Below is a small trained network, with its code and all its weights. Each question gives an input and a target symbol and asks what happens when units are switched off, that is, made to give their printed mean instead of their output.

import numpy as np


def w(rows, s, z=0):
    codes = np.array(rows[::2]) - 128.0
    scale = np.full(codes.shape[1], s)
    scale[-1] = z or s
    return codes * scale


def norm(h):
    return h / np.sqrt((h * h).mean(-1, keepdims=True) + 1e-5)


def f(y):
    return np.maximum(y, 0)


def softmax(a):
    e = np.exp(a - a.max(-1, keepdims=True))
    return e / e.sum(-1, keepdims=True)


def log_softmax(a):
    a = a - a.max(-1, keepdims=True)
    return a - np.log(np.exp(a).sum(-1, keepdims=True))


def net(x, mask):
    ids = ['ΓΛΞΠΦαβδεζηθμσ'.index(c) for c in x.split()]
    T = len(ids)
    res = E[ids] + P[:T]
    r = norm(res)
    for j in range(3):
        rows = slice(4 * j, 4 * j + 4)
        q, k, v = (r @ M[0][rows].T for M in (Q, K, V))
        z = softmax(np.where(np.tri(T) > 0, q @ k.T / 4**0.5, -1e9)) @ v
        o = O[0][rows]
        res = res + np.where(mask[j], z, o[:, -1]) @ o[:, :-1]
    y = f(norm(res) @ A[0][:, :-1].T + A[0][:, -1])
    res = res + np.where(mask[3:7], y, B[0][:, -1]) @ B[0][:, :-1]
    return log_softmax(norm(res)[-1] @ U[:, :-1].T + U[:, -1])


Q, K, V, O, A, B = {}, {}, {}, {}, {}, {}
E = w([
[143,112,182,122],'Γ',
[104,182,126,113],'Λ',
[251,125,176,159],'Ξ',
[118,159,127,116],'Π',
[179,135,96,116],'Φ',
[117,150,72,181],'α',
[109,122,188,135],'β',
[103,160,153,169],'δ',
[149,140,132,111],'ε',
[126,141,122,118],'ζ',
[186,147,132,103],'η',
[102,109,172,98],'θ',
[156,122,112,111],'μ',
[114,197,65,71],'σ',
],0.028)
P = w([
[210,165,131,178],'0',
[215,159,114,186],'1',
[131,3,130,202],'2',
[154,148,150,193],'3',
[145,146,147,195],'4',
[146,169,160,192],'5',
[184,156,144,196],'6',
[177,179,159,208],'7',
[152,112,160,190],'8',
[179,145,148,201],'9',
[147,166,170,182],'10',
],0.0046)
Q[0] = w([
[147,112,109,162],'h0',
[163,162,166,155],'h0',
[134,123,51,138],'h0',
[77,201,115,50],'h0',
[110,127,155,150],'h1',
[78,5,116,92],'h1',
[80,103,164,164],'h1',
[118,208,78,107],'h1',
[67,180,92,123],'h2',
[165,48,146,160],'h2',
[183,47,185,67],'h2',
[101,182,119,167],'h2',
],0.015)
K[0] = w([
[144,87,109,149],'h0',
[154,135,131,168],'h0',
[203,134,129,162],'h0',
[80,169,95,149],'h0',
[131,29,113,156],'h1',
[126,101,122,39],'h1',
[110,160,146,83],'h1',
[137,126,133,182],'h1',
[103,176,37,72],'h2',
[100,126,165,186],'h2',
[147,125,176,251],'h2',
[107,124,52,78],'h2',
],0.014)
V[0] = w([
[100,91,193,123],'h0',
[190,83,60,156],'h0',
[209,99,73,185],'h0',
[106,192,157,102],'h0',
[123,168,10,81],'h1',
[87,90,99,170],'h1',
[174,192,144,149],'h1',
[108,147,78,239],'h1',
[62,82,48,148],'h2',
[64,111,81,74],'h2',
[132,140,75,14],'h2',
[177,135,163,43],'h2',
],0.011)
O[0] = w([
[177,158,110,79,55],'h0',
[114,188,154,111,72],'h0',
[72,130,82,121,107],'h0',
[117,85,201,142,230],'h0',
[50,95,30,23,117],'h1',
[122,162,110,152,88],'h1',
[144,67,128,174,254],'h1',
[58,156,73,196,225],'h1',
[126,179,136,111,30],'h2',
[82,221,189,44,76],'h2',
[87,137,146,2,160],'h2',
[171,118,114,78,167],'h2',
],0.0074,0.0068)
A[0] = w([
[137,136,136,129,87],'n0',
[123,199,123,81,69],'n1',
[149,203,103,5,100],'n2',
[111,163,113,95,4],'n3',
],0.014,0.0038)
B[0] = w([
[162,151,70,102,130],'n0',
[233,73,181,64,189],'n1',
[210,226,225,154,253],'n2',
[119,98,253,132,153],'n3',
],0.0069,0.0029)
U = w([
[198,82,146,78,21],'Γ',
[120,174,147,76,201],'Λ',
[147,119,169,165,132],'Ξ',
[89,86,161,90,85],'Π',
[137,170,57,66,254],'Φ',
[9,187,62,165,120],'α',
[142,77,168,150,69],'β',
[54,135,144,114,113],'δ',
[158,108,150,159,158],'ε',
[134,167,160,84,106],'ζ',
[149,89,143,115,18],'η',
[85,163,157,255,171],'θ',
[8,66,166,47,159],'μ',
[195,152,197,50,117],'σ',
],0.0097,0.0038)

Each question gives the input, a string of symbols that net reads in full, and the target symbol t.
The units are the heads (4 rows each of Q, K, V and O) and the neurons (one row each of A and B). Each row of codes is followed by its name. A weight is (code - 128) times the scale printed after its matrix; where a second scale follows, it is the last column's (O, A, B and U).
mask holds one flag per unit, heads first, then neurons. A switched-off unit (its flag False) gives its mean, the last column of its rows in O or B, instead of its output. The means were averaged over made-up inputs and are rounded, as every weight is.
A unit's drop is (log p(t) with every unit on - log p(t) with that unit switched off) / (log p(t) with every unit on - log p(t) with every unit switched off).
The circuit of an input: a set's keep is (log p(t) with only the set's units on - log p(t) with every unit switched off) / (log p(t) with every unit on - log p(t) with every unit switched off). Starting from all 7 units, units are removed one at a time, each time the one whose removal leaves the highest keep (on an exact tie, the one counted first), for as long as the keep stays at least 0.8.
units of the circuit, in order: the units of the circuit, biggest drop first
top k neurons: the k neurons with the biggest drops, biggest first
which heads matter: for each layer, one digit per head in row order, 1 if its drop is at least 0.15 and else 0, layers parted by /
drop of u: that unit's drop, to one decimal
input θ Φ Λ Λ α ε, target α: units of the circuit, in order : (h1)
input Φ Π Φ Π Φ μ Φ, target Φ: units of the circuit, in order : (h0; h1)
input ζ Φ Λ, target μ: which heads matter : 010
input Π β Λ α θ Π, target α: which heads matter : 010
input Φ Φ Λ Λ Λ Λ δ σ, target σ: which heads matter : 001
input δ δ Φ, target θ: units of the circuit, in order : (h2; h0)
input δ Φ δ Φ α η Λ Φ Π μ, target θ: which heads matter : 001
input Λ η σ, target σ: units of the circuit, in order : (h2; n2)
input δ ζ α Λ ε η Λ δ η ε, target θ: which heads matter : 010
input Λ μ Φ Λ Λ, target μ: which heads matter : 110
input Λ δ Λ Λ Λ δ ε, target θ: drop of n2 : 0.0
input δ Φ θ η Λ δ Λ Λ Λ μ, target θ: drop of h2 : 0.5
input Π θ Λ α Φ, target α: drop of h1 : 0.3
input Λ θ Λ α Λ δ θ α, target α: drop of h1 : 0.3
input Φ θ Λ Λ σ Λ, target σ: top neuron : (n2)
